Here is a tiny trained network, its code and every weight. The questions are about switching its units off for an input and a class, where a switched-off unit gives its printed mean instead of its output.

import numpy as np


def w(rows, s, z=0):
    codes = np.array(rows[::2]) - 128.0
    scale = np.full(codes.shape[1], s)
    scale[-1] = z or s
    return codes * scale


def f(y):
    return np.maximum(y, 0)


def log_softmax(a):
    a = a - a.max(-1, keepdims=True)
    return a - np.log(np.exp(a).sum(-1, keepdims=True))


def net(x, mask):
    res = np.array(x, float).reshape(1, 8) / 4 @ E
    y = f(res @ A[0][:, :-1].T + A[0][:, -1])
    res = res + np.where(mask, y, B[0][:, -1]) @ B[0][:, :-1]
    return log_softmax(res[-1] @ U[:, :-1].T + U[:, -1])


A, B = {}, {}
E = w([
[61,108,203,93,59,169,173,145,110],'x0',
[213,131,111,184,164,86,110,90,75],'x1',
[102,74,64,121,144,107,65,177,109],'x2',
[110,107,89,180,173,220,155,184,71],'x3',
[150,153,152,76,112,122,73,174,110],'x4',
[76,65,182,113,102,63,104,158,1],'x5',
[122,195,106,59,203,142,197,183,132],'x6',
[67,132,89,142,200,91,155,155,205],'x7',
],0.011)
A[0] = w([
[81,85,216,118,108,75,142,83,130,109],'neuron 1',
[114,129,45,174,187,77,149,38,191,151],'neuron 2',
[147,240,174,123,113,240,196,66,169,205],'neuron 3',
[89,74,92,242,150,83,155,87,194,136],'neuron 4',
[209,246,129,78,126,135,89,148,216,181],'neuron 5',
[63,171,169,70,127,108,100,146,113,232],'neuron 6',
[90,90,180,117,55,95,118,190,67,123],'neuron 7',
[35,37,122,134,73,164,100,162,87,253],'neuron 8',
[206,160,140,98,139,77,48,110,221,169],'neuron 9',
[142,147,122,166,211,79,130,164,47,189],'neuron 10',
[172,196,159,114,184,116,148,202,172,178],'neuron 11',
[190,106,117,188,73,102,80,90,1,137],'neuron 12',
[127,105,97,201,123,141,128,131,101,137],'neuron 13',
[82,119,172,91,68,134,138,115,178,166],'neuron 14',
[93,148,103,127,180,74,145,183,115,202],'neuron 15',
[142,47,93,191,96,97,126,104,116,184],'neuron 16',
[85,181,138,94,205,148,144,194,69,209],'neuron 17',
[173,195,165,102,104,143,210,170,135,11],'neuron 18',
[155,123,206,104,94,89,147,104,142,213],'neuron 19',
[74,106,88,131,102,234,69,213,104,112],'neuron 20',
[145,141,103,149,179,131,161,101,218,216],'neuron 21',
[153,52,150,145,80,108,95,95,39,157],'neuron 22',
[197,103,177,117,136,217,206,122,141,185],'neuron 23',
],0.012,0.0049)
B[0] = w([
[104,206,182,77,88,97,170,121,140,205],'neuron 1',
[205,192,125,162,165,158,172,129,211,226],'neuron 2',
[41,195,66,195,90,228,89,211,53,254],'neuron 3',
[186,192,200,107,167,149,180,203,215,209],'neuron 4',
[86,121,15,135,153,97,28,52,108,233],'neuron 5',
[99,86,119,117,72,56,199,102,133,203],'neuron 6',
[137,112,232,90,108,73,194,119,150,232],'neuron 7',
[59,99,224,136,167,89,91,158,160,246],'neuron 8',
[136,169,38,56,209,41,73,74,133,225],'neuron 9',
[203,86,116,181,83,119,229,37,104,201],'neuron 10',
[130,113,29,152,137,132,126,85,125,199],'neuron 11',
[248,78,243,94,154,175,57,81,60,255],'neuron 12',
[120,142,164,116,135,164,100,171,122,173],'neuron 13',
[46,172,116,84,107,106,137,177,139,200],'neuron 14',
[134,105,114,189,90,95,217,76,135,191],'neuron 15',
[202,157,155,75,175,147,128,180,132,202],'neuron 16',
[105,72,74,203,91,112,200,94,97,209],'neuron 17',
[89,118,87,140,128,122,145,155,82,179],'neuron 18',
[136,191,105,59,122,121,109,150,96,204],'neuron 19',
[62,1,161,162,215,123,77,124,163,201],'neuron 20',
[127,229,90,167,155,187,103,170,186,221],'neuron 21',
[200,151,233,100,143,95,80,112,81,239],'neuron 22',
[83,176,116,164,115,184,96,222,65,200],'neuron 23',
],0.0098,0.019)
U = w([
[231,111,179,100,132,128,93,105,8,172],'0',
[174,179,101,141,159,171,155,144,218,84],'1',
[159,88,70,152,120,106,210,94,77,111],'2',
[81,151,154,53,68,72,165,137,119,48],'3',
[67,50,141,133,169,121,134,138,157,252],'4',
[65,153,89,152,104,228,131,163,58,47],'5',
[136,154,25,104,148,101,64,73,139,32],'6',
],0.013,0.0041)

Each question gives the input, the list of numbers given to net, and the class t.
The units are the neurons (one row each of A and B). Each row of codes is followed by its name. A weight is (code - 128) times the scale printed after its matrix; where a second scale follows, it is the last column's (A, B and U).
mask holds one flag per neuron, in row order. A switched-off neuron (its flag False) gives its mean, the last column of its row in B, instead of its output. The means were averaged over made-up inputs and are rounded, as every weight is.
A unit's drop is (log p(t) with every unit on - log p(t) with that unit switched off) / (log p(t) with every unit on - log p(t) with every unit switched off).
The circuit of an input: a set's keep is (log p(t) with only the set's units on - log p(t) with every unit switched off) / (log p(t) with every unit on - log p(t) with every unit switched off). Starting from the 12 units with the biggest drops (on a tie, the unit counted first), units are removed one at a time, each time the one whose removal leaves the highest keep (on an exact tie, the one counted first), for as long as the keep stays at least 0.8.
units of the circuit, in order: the units of the circuit, biggest drop first
k most important neurons: the k neurons with the biggest drops, biggest first
drop when u is switched off: that unit's drop, to one decimal
input [-6,3,-7,-7,-4,7,4,4], class 1: units of the circuit, in order -> neuron 2
input [-8,0,-3,3,2,-6,-6,-2], class 6: 3 most important neurons -> neuron 5; neuron 9; neuron 7
input [3,-7,5,2,1,-3,7,1], class 4: 3 most important neurons -> neuron 20; neuron 6; neuron 19
input [-6,-3,1,1,0,3,4,7], class 2: 2 most important neurons -> neuron 17; neuron 15
input [-8,7,-5,8,3,-4,2,0], class 6: 2 most important neurons -> neuron 5; neuron 11
input [8,-1,3,3,-4,-3,-2,-2], class 4: 3 most important neurons -> neuron 20; neuron 8; neuron 21
input [-3,-8,3,-8,2,-1,0,-4], class 6: 2 most important neurons -> neuron 5; neuron 9
input [-3,0,-5,5,-6,5,1,2], class 2: 3 most important neurons -> neuron 10; neuron 21; neuron 17
input [4,3,3,3,1,-6,-1,-7], class 5: 3 most important neurons -> neuron 3; neuron 23; neuron 7
input [0,0,-3,-8,-2,0,3,-8], class 6: 2 most important neurons -> neuron 5; neuron 9
input [2,-7,2,4,2,6,-8,2], class 4: 2 most important neurons -> neuron 20; neuron 8
input [-5,5,5,-3,0,6,1,7], class 2: 2 most important neurons -> neuron 10; neuron 15
input [-2,4,-6,1,-7,3,-8,5], class 1: 2 most important neurons -> neuron 4; neuron 2
input [0,-1,4,2,-6,-5,7,0], class 5: units of the circuit, in order -> neuron 3
input [3,2,-6,-6,-7,-7,-4,-8], class 5: drop when neuron 3 is switched off -> 0.4
input [1,1,-8,1,-7,-8,8,2], class 5: drop when neuron 3 is switched off -> 0.2
input [2,4,-2,-5,-2,-6,3,0], class 6: drop when neuron 9 is switched off -> 0.2
input [7,6,-8,8,2,-2,1,-3], class 5: drop when neuron 6 is switched off -> 0.0
